Below is a small trained network, with its code and all its weights. Each question gives an input and a class and asks what happens when units are switched off, that is, made to give their printed mean instead of their output.

import numpy as np


def w(rows, s, z=0):
    codes = np.array(rows[::2]) - 128.0
    scale = np.full(codes.shape[1], s)
    scale[-1] = z or s
    return codes * scale


def f(y):
    return np.maximum(y, 0)


def log_softmax(a):
    a = a - a.max(-1, keepdims=True)
    return a - np.log(np.exp(a).sum(-1, keepdims=True))


def net(x, mask):
    res = np.array(x, float).reshape(1, 4) / 4 @ E
    y = f(res @ A[0][:, :-1].T + A[0][:, -1])
    res = res + np.where(mask, y, B[0][:, -1]) @ B[0][:, :-1]
    return log_softmax(res[-1] @ U[:, :-1].T + U[:, -1])


A, B = {}, {}
E = w([
[25,79,79,128,118,120,36],'x0',
[69,192,251,58,54,49,117],'x1',
[121,126,136,127,137,131,131],'x2',
[192,162,121,31,254,79,54],'x3',
],0.011)
A[0] = w([
[50,98,109,113,120,104,77,212],'N0',
[187,146,163,143,114,175,210,227],'N1',
[133,64,108,203,110,166,166,124],'N2',
[87,128,182,143,62,143,162,97],'N3',
[51,91,125,114,96,166,54,249],'N4',
[201,50,32,203,188,217,179,54],'N5',
[193,130,165,134,110,149,234,149],'N6',
[223,185,202,124,120,86,212,179],'N7',
[41,60,121,151,107,96,73,183],'N8',
[109,133,169,198,46,138,146,49],'N9',
[89,134,173,199,67,152,175,16],'N10',
[95,85,106,122,75,136,65,163],'N11',
[122,184,197,101,76,51,122,112],'N12',
[170,173,156,112,102,136,225,114],'N13',
[73,226,186,113,50,73,128,138],'N14',
[190,170,178,66,224,58,21,10],'N15',
[81,165,227,129,62,45,170,155],'N16',
[105,99,149,131,45,192,166,60],'N17',
[45,142,113,152,44,151,214,60],'N18',
[161,145,142,128,124,105,232,208],'N19',
[88,189,169,61,50,12,158,160],'N20',
],0.011,0.0019)
B[0] = w([
[118,79,211,201,94,42,79,191],'N0',
[109,44,223,177,124,77,54,185],'N1',
[160,216,67,84,152,194,199,199],'N2',
[137,213,31,63,126,89,219,188],'N3',
[36,53,210,185,115,39,24,199],'N4',
[109,102,77,169,234,244,169,254],'N5',
[55,55,166,170,130,62,42,186],'N6',
[95,44,188,181,111,10,30,202],'N7',
[50,42,213,196,125,53,59,202],'N8',
[144,199,112,76,63,91,180,194],'N9',
[144,224,82,46,59,69,191,197],'N10',
[77,99,193,173,103,99,44,180],'N11',
[112,123,78,131,177,220,136,205],'N12',
[55,58,193,165,72,39,82,178],'N13',
[133,68,105,198,219,234,168,219],'N14',
[183,237,2,17,57,23,168,240],'N15',
[150,90,82,127,230,249,142,222],'N16',
[154,191,113,82,107,66,162,191],'N17',
[173,193,63,77,64,43,166,212],'N18',
[108,54,208,169,95,56,86,174],'N19',
[121,96,80,171,198,226,181,228],'N20',
],0.0083,0.019)
U = w([
[36,32,226,210,109,20,57,254],'0',
[125,78,77,196,221,254,224,90],'1',
[175,219,59,33,89,23,194,42],'2',
],0.0096,0.0039)

Each question gives the input, the list of numbers given to net, and the class t.
The units are the neurons (one row each of A and B). Each row of codes is followed by its name. A weight is (code - 128) times the scale printed after its matrix; where a second scale follows, it is the last column's (A, B and U).
mask holds one flag per neuron, in row order. A switched-off neuron (its flag False) gives its mean, the last column of its row in B, instead of its output. The means were averaged over made-up inputs and are rounded, as every weight is.
A unit's drop is (log p(t) with every unit on - log p(t) with that unit switched off) / (log p(t) with every unit on - log p(t) with every unit switched off).
unit that matters most: the unit with the biggest drop
k most important neurons: the k neurons with the biggest drops, biggest first
drop when u is switched off: that unit's drop, to one decimal
input [-4,6,-4,0], class 1: unit that matters most => N16
input [-8,6,2,8], class 0: 2 most important neurons => [N7; N13]
input [-2,5,4,-4], class 1: 4 most important neurons => [N14; N16; N15; N20]
input [-4,5,3,-6], class 2: 3 most important neurons => [N10; N18; N5]
input [-7,7,1,3], class 0: 3 most important neurons => [N7; N13; N5]
input [-4,6,7,-7], class 2: 2 most important neurons => [N10; N18]
input [-2,3,-5,-2], class 1: 4 most important neurons => [N15; N4; N16; N8]
input [-6,-2,1,-7], class 2: 3 most important neurons => [N10; N2; N18]
input [-5,5,-2,-8], class 2: 2 most important neurons => [N10; N18]
input [-5,-2,8,5], class 0: drop when N7 is switched off => 1.0
input [6,5,-3,-8], class 2: drop when N18 is switched off => 0.5
input [-7,-1,7,7], class 0: drop when N13 is switched off => 0.1
